[147 110  73 126  84  86 149 129 160 120 127 107 153  91 188 115 141 139
 121 135  98 123 130 154  99 141 138 116 148] -> K_677
[ 80 160 186 138 159  90 135 153 111  89 132 146 144 175  95 145 134  99
 132 116 176  99 109  94 104 118 131 153 103] -> K_427
[103 147 209 131 197 191 103 122  77 150 137 150  76 177  49 128 108 120
 127 123 160 142 125 104 174 119 113 144 109] -> K_623
[159 134 153  95 175 186 111 153  89 135 116  90 104  94 132 160  99  80
 118 131 132 145 109 146  99 103 144 138 175] -> K_963
[116 176  99 109  91 104 118 117  82 164 145 134  62 161  73 103 107 133
 112 131 138 151 126 126 176 134 115 140 129] -> K_308
[ 80 158 186 138 159  90 135 153 111 127 120 146 144 175  95 145 134  99
 132 116 176  99 109  94 104 121 131 153 103] -> K_17
q: [132 116 176  99 109  94 104 121 131 153] | K_17
q: [131 132 145 109 146  99 103] | K_963
q: [147 110  73 126  84  86 149 129 160 120 127 107 153  91 188 115 141 139
 121 135  98 123 130 154  99 141 138 116 148] | K_677
order: [103 153 131 118 104  94 109  99 176 116 132  99 134 145  95 175 144 146
 132  89 111 153 135  90 159 138 186 160  80] | K_427

[171  80 104 143 199] = K_179
[143  80 103 199 171] = K_976
[ 61 103 180 136 175] = K_766
order: [ 80 104 199 171 143] | K_179
order: [175  61 103 180 136] | K_766
q: [143  80] | K_976
order: [ 61 136 180 175 103] | K_766
order: [143 199 171  80 104] | K_179
order: [ 80 103 143 171 199] | K_976

[174 136 138 143 125 165 119 164  89 136 107  85 148 119 134 158 109 151
 101 184 124 121 106 154 161] : K_116
[ 84 128 128 135 126  91 152  97 165  92 141 160  85 141 124 119 118 131
 154  77 155 126 127  97  76] : K_897
[ 77 129 119 132 133  92 159  91 167 101 145 166  88 139 114 111 134 115
 161  76 151 124 136 100  85] : K_941
[159 111 167 102 105 145  84 172 112 113  96 102 162 122 122 159  99 173
 108 125  94 168  92 121 113] : K_652
[159 111 167 102 105 145  84 172 112 113  96 102 162 122 122 167  99 173
 108  94 125 119 174 124 142] : K_151
[134 119 165 107 143 121 106 184 161 125 151 135 174 154  89 109 148  85
 136 119 164 101 158 124 138] : K_601
[ 98 151 123 171 153 121 182  95 140 100 151 151  67 138 141 126 118 127
 132 103 183  82 125 127 112] : K_164
[145 149 103 141 150 139 137 120 110 178 140 107 140 119 129 110 165  94
 112 157 124  93 163 165 197] : K_130
order: [161 154 106 121 124 184 101 151 109 158 134 119 148  85 107 136  89 164
 119 165 125 143 138 136 174] | K_116
q: [ 94 125] | K_151

[142 171 114  90 164 127 107 105]  K_451
[127 171  91 114 142 163 107 105]  K_180
[118 166 159 106 150 120 108 132]  K_352
[150 118 159 167 108 132 106 120]  K_712
[163 142 105  90 107 171 114 127]  K_772
q: [ 90 164 127] | K_451
order: [105 107 127 164  90 114 171 142] | K_451
order: [106 108 118 120 132 150 159 166] | K_352
order: [ 90 105 107 114 127 142 163 171] | K_772

[ 59  64 188 140  88 198] -> K_969
[198  64 188  60 140  88] -> K_971
[ 99 158  97 161 127 158] -> K_56
[148 102 149  97 128 105] -> K_962
[ 97 149 103 149 105 128] -> K_847
[197 188 140  60  64  88] -> K_550
q: [149  97 128] | K_962
order: [105 148 102 149  97 128] | K_962
order: [ 88 198  64 188  60 140] | K_971
order: [ 60  64  88 140 188 198] | K_971
order: [198  88 140 188  64  59] | K_969
order: [ 97  99 127 158 158 161] | K_56

[124 135 108  87 175 139 127 149  98 135  99  99 123 150  98 133  93 142
 150 164 127 104 179 146] = K_274
[153 208 108  63 196 144 104 191  80 164 117 103 120 162 101 152 175 171
 162 157 151 144 208 205] = K_777
[105 144 168 162 166 143 128 148  92 129 100  97 126 153  98 141 114 151
 153 156 127 107 187 157] = K_829
[118 115 108 113 147 131 132 131 118 125 103 108 127 136 112 126  84 128
 136 145 122 102 146 124] = K_141
[154 210 108  61 199 141 104 190  78 167 109 112 121 162 100 150 171 173
 162 169 153 142 208 204] = K_426
[149  98 135  99  99 123 150  96 120 129 117 118 126 135 115 129 117 129
 135 142 126 120 144 133] = K_84
[128 107 187 152  98 129 162 127 148 144 168 100 105 153 156  92 114 141
  97 126 151 143 157 166] = K_922
[129 150 129 118 117 126 135 126  97 123 133 144 135 117  99 120 142  99
 149  98 115 129 135 120] = K_802
[153 207 108  66 197 139 106 191  92 168 117 121 118 153 105 143 168 162
 153 172 152 143 183 199] = K_470
q: [167 109 112 121 162 100 150 171 173 162 169] | K_426
q: [105 143 168 162] | K_470
order: [ 96  98  99  99 115 117 117 118 120 120 123 126 126 129 129 129 133 135
 135 135 142 144 149 150] | K_84
order: [ 99  98  96 150 135 117 135 117 144 129 149 133 129 135 142 120 120 115
 129 118 126 126 123  99] | K_84
q: [153 156  92 114 141  97 126] | K_922
q: [149  98 135  99  99 123 150  98] | K_274
order: [127 143  97 144 187 148 153 126 157 153 156  92 114  98 141 162 128 151
 107 168 100 105 166 129] | K_829

[116 180 161 121 172 159  78 128 208 148 127 192 113 108 141 155 146 154
 125] : K_486
[125  41 152 115  43 139 104 131 163 123 120 125  71 119 158 208 126 152
 117] : K_146
[116 180 161 121 172 135  78 128 208 148 127 192 113 108 141 129 146 154
 125] : K_664
[113 148 172 161 208 141 146 121 125 192 116  78 155 107 159 180 128 127
 154] : K_296
[128  32 128 132  43 115 181 129  96 108 129  49 108 155 142 144 121 114
 104] : K_493
order: [ 78 108 113 116 121 125 127 128 129 135 141 146 148 154 161 172 180 192
 208] | K_664
order: [131 163 123 120 125  71 119 158 208 126 152 117 125  41 152 115  43 139
 104] | K_146
order: [ 32  43  49  96 104 108 108 114 115 121 128 128 129 129 132 142 144 155
 181] | K_493
order: [116 154 125 159 172 180 113  78 127 121 208 148 161 155 141 146 108 192
 128] | K_486
order: [104 114 121 144 142 155 108  49 129 108  96 129 181 115  43 132 128  32
 128] | K_493
q: [116 180 161 121 172 159  78 128 208 148 127 192 113 108 141 155 146 154
 125] | K_486
q: [107 159 180 128] | K_296

[ 70 158 152 201  92  94  43  58 171 174 119 158 139  56 183 128 106 142
 202  48 185  93 205 133 100 119 179 173 211 195 154 179 210]  K_901
[150 199 140  90  66 108 199 108 201 162 116 155  78  54  81 137  55 203
 203 124 198 177  48 188  72 164  74  82 108 205  42 154 196]  K_115
[ 83  52 107  49 198 194  96  58  79  73 155 181 137 126 128  70 205 148
 128 153  76 152  53  87 177 207 206 190 209 205 161 178 113]  K_313
[ 92 211  48 158 185 183  58 202 106 154 201 171  70 119 179 195  94  93
  43 158 119 173 174 152 178 205 210 100 128 133  56 139 142]  K_349
[107 190 197 127 145 113 134 152  81  82 141  50  49 192 120 157 206 162
 157 160 114 167 155 149 121 214 164  95 202 186 168 170 128]  K_705
[151 127 145 157 100 190 197 150  84 106 202  80 155 199  90 100  50 194
 211 135  52 201 206 100 144 143 201 188 107  45 119 113  56]  K_212
q: [179 173] | K_901
order: [210 179 154 195 211 173 179 119 100 133 205  93 185  48 202 142 106 128
 183  56 139 158 119 174 171  58  43  94  92 201 152 158  70] | K_901
order: [128 170 168 186 202  95 164 214 121 149 155 167 114 160 157 162 206 157
 120 192  49  50 141  82  81 152 134 113 145 127 197 190 107] | K_705
order: [ 43  48  56  58  70  92  93  94 100 106 119 119 128 133 139 142 152 154
 158 158 171 173 174 178 179 183 185 195 201 202 205 210 211] | K_349
q: [183 128 106 142 202  48 185] | K_901
q: [107  45 119] | K_212

[126 117 156 201 157 156] = K_474
[125 207 157 124  88 107] = K_374
[124  88 107 158 206 125] = K_444
[125  88 157 124 206 108] = K_985
[125 157 124  88 206 107] = K_642
order: [125 107 157  88 207 124] | K_374
q: [207 157 124] | K_374
order: [ 88 107 124 125 157 206] | K_642
order: [206 124 157 107 125  88] | K_642
order: [107 125 157 124  88 206] | K_642
q: [125  88 157 124] | K_985

[ 68  66 114  66  76  98 166] -> K_142
[181 110 167  34  86 133 122] -> K_158
[ 98 115 166  66  68  76  66] -> K_495
q: [ 98 115 166  66  68  76] | K_495
q: [ 86 133] | K_158
order: [ 66  76  68  66 166 115  98] | K_495
order: [ 66  66  68  76  98 114 166] | K_142

[135 112 102 113 103] = K_195
[157 170 150 123 141] = K_66
[103 112 101 112 135] = K_424
[ 97  88  83 104 145] = K_58
[103 102 112 112 135] = K_72
[146  97  83  88 104] = K_434
[105  83  97 146  88] = K_571
[ 50 168 116 140  70] = K_989
[126 147 158  89  96] = K_585
[110 173 164 116 100] = K_609
order: [102 112 112 135 103] | K_72
q: [110 173] | K_609
order: [100 110 116 164 173] | K_609
order: [104  88  83  97 146] | K_434
order: [103 113 102 112 135] | K_195
order: [ 88 104 146  97  83] | K_434
order: [135 112 101 112 103] | K_424

[162 122 158  91 105 101  84 145 133 111 126 165 151 211] -> K_863
[ 40 180  90 142 119 110 163  99 170 113 125 146  47 168] -> K_852
[164 122 159  91 106 101  83 145 133 111 126 165 153 210] -> K_384
[128 126  90 142 119 110 163  99 170 113 171 146  47 168] -> K_183
[162 122 158  91 105 101  84 145 133 111 126 165 133 211] -> K_972
[132 122 126 136 137 140 136 128 121 136 124 111 133  91] -> K_644
[128 130 126 138 121 119 127 128 133 121 130 139 127 152] -> K_505
[112 132 119 135 128 127 139 123 133 126 131 126 115 120] -> K_198
[131 113 115 119 135 123 126 132 126 128 139 133 127 120] -> K_447
q: [113 115] | K_447
order: [126 131 126 115 120 112 132 119 135 128 127 139 123 133] | K_198

[177 134 197  34  55 112] : K_276
[ 34 198 134 176 112  55] : K_185
[112  34 134 197 176  55] : K_144
[159 101  46 102 167  92] : K_622
order: [ 55 197 112 134  34 176] | K_144
q: [176  55] | K_144
order: [ 55 176 197 134  34 112] | K_144

[ 59 210  73 211 203 113]  K_709
[ 44 123 104 159 105  47]  K_779
[ 44 123 104 160 105  47]  K_413
[166 152 188 120 161 151]  K_245
[190 178 109  67 135 206]  K_290
[ 48 158 212 153 109 120]  K_532
[ 59 211 211 203  73 113]  K_262
order: [120 151 152 161 166 188] | K_245
q: [104 159 105] | K_779
q: [211 211 203] | K_262
order: [105  47  44 123 104 160] | K_413
order: [113 203 211  73 210  59] | K_709
order: [203  73 113  59 211 211] | K_262
q: [ 44 123 104 159 105  47] | K_779

[128 131 121  94 118 132  55 117 116]  K_292
[133 126 129 140 136 137 135 129 121]  K_436
[ 96 174 106 186 149  55 132 120  66]  K_165
[129 141 121 133 136 129 137 135 126]  K_330
order: [116 132 121 117 118  55  94 131 128] | K_292
order: [126 135 137 129 136 133 121 141 129] | K_330
q: [132  55] | K_292

[109 106  98  91  94  88 105  88 111  88  89  89 164 125 162]  K_319
[ 94  88 125 106 164  88 105  91  88  89 162  97  89 109 111]  K_491
[ 89 109 162 164 125  90  88  94  88  88 111  91  98 105 106]  K_645
q: [ 88  94  88  88 111  91  98 105] | K_645
order: [ 88  88  88  89  90  91  94  98 105 106 109 111 125 162 164] | K_645
order: [106 105  98  91 111  88  88  94  88  90 125 164 162 109  89] | K_645
order: [162 125 164  89  89  88 111  88 105  88  94  91  98 106 109] | K_319
q: [164 125  90] | K_645
q: [ 88 105  91  88  89 162] | K_491
q: [105  88 111  88  89  89 164 125 162] | K_319

[140 179  96 190 132  99 147 127 131 154 152 137 128 121] -> K_59
[128  96  99 147 121 131 137 139 152 154 127 133 179 190] -> K_764
[152 179 175 122 110 121 102 168  38  65  48 185 147 179] -> K_21
[131  84 119 153 146 114 131 154 118 118 124 150 164 131] -> K_694
[154 140 152 128 147 131 137 133 190  96  99 127 121 179] -> K_280
q: [147 127 131] | K_59
order: [131 121 154 127  96 137 147 190 139 128 179 133 152  99] | K_764
order: [133 152 131 179 140 190 154 121  96 147 127  99 128 137] | K_280
order: [179 121 127  99  96 190 133 137 131 147 128 152 140 154] | K_280
order: [152 127 128 147 154 190 137  99 179 121 131 140 132  96] | K_59

[148 157 100  73 108 216] : K_147
[101  97 151 158 125  71] : K_91
[122 122 141 149 135  92] : K_824
[157 100  73 108 214  65] : K_246
[ 88  85 166 187 128  36] : K_903
[137  52 172 106  93 152] : K_826
[106  93 152 171 137  52] : K_242
q: [157 100  73 108 216] | K_147
order: [158 101 125  97  71 151] | K_91
order: [171 152  93  52 106 137] | K_242
order: [152  52 137 171  93 106] | K_242

[101 109  86  95 119 167 169  49 106  89 155  80 112 106 167  97  94  45
  97 161 127  71 199  72 161 156  99 152  82  85]  K_586
[ 84  84  88  85 120 156 171  61 119 117 170  95 111 113 212 147  87  56
  83 147 123  72 185  63 134 196 112 129 106 107]  K_334
[109  84 105  78 108 157 161  46 121 110 160 104 111 110 190 140  75  47
  95 148 120  78 185  64 129 196 116 127 100  84]  K_588
[108  80 105  87 107 160 169  55 112 114 163  99 112 110 210 149  79  49
  83 152 109  66 189  61 130 185 113 133  99 108]  K_265
[103 102  91 101 116 153 170  50 126 103 149  92 111 107 169 118  84  56
 100 158 122  76 196  72 135 174 106 135  98  85]  K_111
[103  92  91 101 116 155 174  57 120 114 158  84 110 109 199 135  91  59
  81 155 116  67 195  71 136 179 107 144 104 107]  K_892
[112 113  75  95 132 167 173  54 117  94 153  86 113 106 160 101  98  54
  96 162 135  77 204  74 152 158 101 143  90  85]  K_806
[114  95  97  83 129 151 163  56 119 107 163  91 113 104 184 125  83  49
 102 154 123  75 196  75 139 182 114 131  92  86]  K_410
[110 101 101  90 120 156 161  48 117 106 155  87 112 102 176 119  85  46
  98 158 121  73 201  78 142 175 112 142  90  82]  K_332
[106  94  96  92 117 150 167  50 130 114 153  93 110 108 183 133  83  58
  94 153 120  76 193  73 128 189 112 132 106  89]  K_503
[110 111  92  93 137 150 168  59 116  96 155  82 114 100 165 103  89  50
 110 164 122  71 206  80 149 156 106 140  82  84]  K_394
q: [169 118] | K_111
q: [82 84] | K_394
q: [119 167 169  49 106  89 155  80 112 106 167  97] | K_586
q: [103  92  91 101 116 155 174  57 120 114 158  84 110 109 199 135  91  59
  81 155 116  67 195  71 136 179 107 144 104 107] | K_892

[116 150 117 155  92 102 154 131 127 138 161 168 135 130 100 128 150 134
  78  98 151]  K_364
[111  94 159 102 151 138 118 113 118 113 123 156 126  96 187 139 122 128
 158 165 138]  K_755
[132 130 130  68 149  82 110 134 101 120  94 135 151 147 133 113 134 173
 116 174 112]  K_789
[138 150 100 168 103 155 134  98 116 131 128 117 150 161 135  78 151 127
  92 154 130]  K_973
[120 132 130 134 110  82 174 148 112 134 147 173 116 132 101 113 149 135
  68  94 130]  K_625
[133 101 113 102  94 138 113 151 118 118 161 168 135 130 100 128 150 134
  78  98 151]  K_701
[120 132 130 134 110  82 174 151 112 134 147 173 116 132 101 113 149 135
  68  94 130]  K_851
q: [150 100 168 103 155 134  98 116 131] | K_973
order: [130  94  68 135 149 113 101 132 116 173 147 134 112 151 174  82 110 134
 130 132 120] | K_851
q: [ 94 138] | K_701
q: [120 132 130 134 110  82 174 148 112 134 147 173 116 132 101 113 149 135
  68  94 130] | K_625
order: [155  92 102 154 131 127 138 161 168 135 130 100 128 150 134  78  98 151
 116 150 117] | K_364
order: [ 68  82  94 101 110 112 113 116 120 130 130 132 132 134 134 135 147 148
 149 173 174] | K_625

[119 172 175  56  80 132 130 137 163 154 101 156 120 122 132 142  78 120
  98 101 116  96 141] : K_748
[130 105 141  85 106  93 119  73  91 135 103 180  80 185  95  89 121  96
 139 128 131  84 106] : K_431
[ 96 134 125 141 148 163 122 155 152  97 127 134 164  90 108 119  86  81
 103 172  95 167 161] : K_476
[149 136  89 166 154 116 182 154 170  76 118 181  97 158 116  88 126 153
 105 116  83  79 134] : K_864
[ 90 168 158  74  86 122 116 182 149 142  96 179 177 168 147 117 150  76
 140 160 185 169  92] : K_823
[122 168  76 117  92 177 142 149 179 182 147 140 169 150 160  96  90 168
 185 158  85 116  74] : K_501
[118 158 121 120 125 149 138 114 111  87 115 115 109 154 115 118 131 124
 102 125 141 151 147] : K_203
[174  99 117 168 124  98 134 115 112  81  87 119  89 124 122  82  99 112
 152 127 102 102 104] : K_711
[112 119 152  82  99 117  99  98  87 134 102 174 102 168 121  89 112 124
 127 104 124  81 115] : K_408
[ 97 126 118 149 153 154 116 154 158  89 134 136 181  76 116 116  83  79
  88 182 105 170 167] : K_376
[126 183 107 104 119 149 154  81  99  79  86  86  68 201 126 118 168 153
 124  85 159 140 132] : K_663
order: [ 74 179 140  96 150 160 168  92 122  76  86 142 116 169 149  90 117 147
 185 182 177 168 158] | K_823
q: [154  81  99  79  86  86  68 201 126 118] | K_663
order: [167 170 105 182  88  79  83 116 116  76 181 136 134  89 158 154 116 154
 153 149 118 126  97] | K_376
order: [101 142 116 137 141  78  98 132 154 132 101 122 120 120 119  56 156 163
 172  96 175 130  80] | K_748
order: [ 81  82  87  89  98  99  99 102 102 104 112 112 115 117 119 121 124 124
 127 134 152 168 174] | K_408

[128 173  91  57  76 171 111 129] -> K_878
[173 134 182 171 129  76 151 128] -> K_243
[128 173 183 151  76 171 134 129] -> K_997
[ 94 132 151 183 174 118  69 180] -> K_205
q: [151 183] | K_205
order: [134 129 128 173 183 151  76 171] | K_997
q: [173 183 151  76 171 134 129] | K_997
q: [173  91  57] | K_878
order: [129 111 171  76  57  91 173 128] | K_878

[ 76  68 194 189 216 172 171 181 216 215 163 210  99  83] -> K_819
[ 76 216 181 171 189  68 215 163 216  83  99 194 172 210] -> K_933
[ 99 189  76  68 216 163  83 171 216 216 172 194 210 181] -> K_732
[156 159  78  95  75 107 109  99  75  69 116  61 152 153] -> K_193
order: [210 181  99 189  76  68 216 163  83 171 216 216 172 194] | K_732
order: [216 172 194 210 181  99 189  76  68 216 163  83 171 216] | K_732
order: [181 210 194 172 216 216 171  83 163 216  68  76 189  99] | K_732

[146  98 129 146 162 115 166 172 129 196 150 135 143 147 140 147 107  78
 101 139 110 105 106 113 126 156 115] : K_647
[133  97 103 152 151 127 174 169 156 154 148 133 137 145 161 154 141 113
 120 158 117 123 109 118  92 161  92] : K_317
[ 98 129 146 126 196 129 143 139 101 166 146 146 172 140 115 107 110 135
 105 156 106 147  78 162 113 150 115] : K_839
order: [ 78  98 101 105 106 107 110 113 115 115 126 129 129 135 139 140 143 146
 146 147 147 150 156 162 166 172 196] | K_647
order: [ 92  92  97 103 109 113 117 118 120 123 127 133 133 137 141 145 148 151
 152 154 154 156 158 161 161 169 174] | K_317

[144 191  98 124  77 112 120]  K_844
[ 85 125  98 112  77 124  69]  K_523
[124  98 112  77 125  69  86]  K_356
order: [ 98  69  86 125 112  77 124] | K_356
order: [ 69  85 125  98 112  77 124] | K_523
q: [ 98 124  77 112] | K_844
order: [ 86 124  98 112  77 125  69] | K_356

[168 134 129 132 125 119 133 134 132 115 121 123 127 125 121 137 125  90
 133 133 125 115 128 135 129 120 128 129 145 122 121 132 126 123 121 132
 132 133 116 125 128 119 129 115 135 125 131 129 128 136 129 126 124  42
 124 119 121] = K_683
[117 130 137 112 134 118 146 138 115 119 122 133 135 127 118 119 122 129
 132 132 146 148 142 130 131 132 123 123 138 122 131 122 127 151 124 123
 125 131 136 132 124 127 124 121  88  74 149 128 117 140 143 135 141 120
 103 114 121] = K_107
[ 74 122 124 125 134 123 124 129 132 103  88 122 123 138 132 136 123 151
 137 138 128 135 127 130 121 127 117 131 146 118 118 112 122 119 130 122
 149 121 133 135 142 119 132 114 141 131 146 116 140 117 124 131 143 127
 120 148 132] = K_99
[117 127 123 122 131 141 125 130 136 132 132 137 123 135 117 122 131 129
 119 133 121  88  74 117 138 151 146 122 138 131 127 140 112 124 143 146
 118 103 123 132 115 149 130 134 124 132 120 122 128 119 135 142 148 121
 124 114 127] = K_654
order: [125 121 120 129 133 125 133 128 134 124 132 132 131 129 136 133 122 119
 127 132 135  90 125 137 121 134 135 121 125 125 121 128 126 129 129 128
  42 133 116 132 123 129 129 125 124 132 123 128 115 121 168 119 115 145
 119 115 126] | K_683
order: [ 74  88 103 112 114 115 117 117 117 118 119 119 120 121 121 122 122 122
 122 123 123 123 124 124 124 125 127 127 127 128 129 130 130 131 131 131
 132 132 132 132 133 134 135 135 136 137 138 138 140 141 142 143 146 146
 148 149 151] | K_654
order: [127 130 121 127 117 131 146 118 118 112 122 119 130 122 149 121 133 135
 142 119 132 114 141 131 146 116 140 117 124 131 143 127 120 148 132  74
 122 124 125 134 123 124 129 132 103  88 122 123 138 132 136 123 151 137
 138 128 135] | K_99
q: [123 124 129 132 103  88 122] | K_99
order: [138 115 119 122 133 135 127 118 119 122 129 132 132 146 148 142 130 131
 132 123 123 138 122 131 122 127 151 124 123 125 131 136 132 124 127 124
 121  88  74 149 128 117 140 143 135 141 120 103 114 121 117 130 137 112
 134 118 146] | K_107

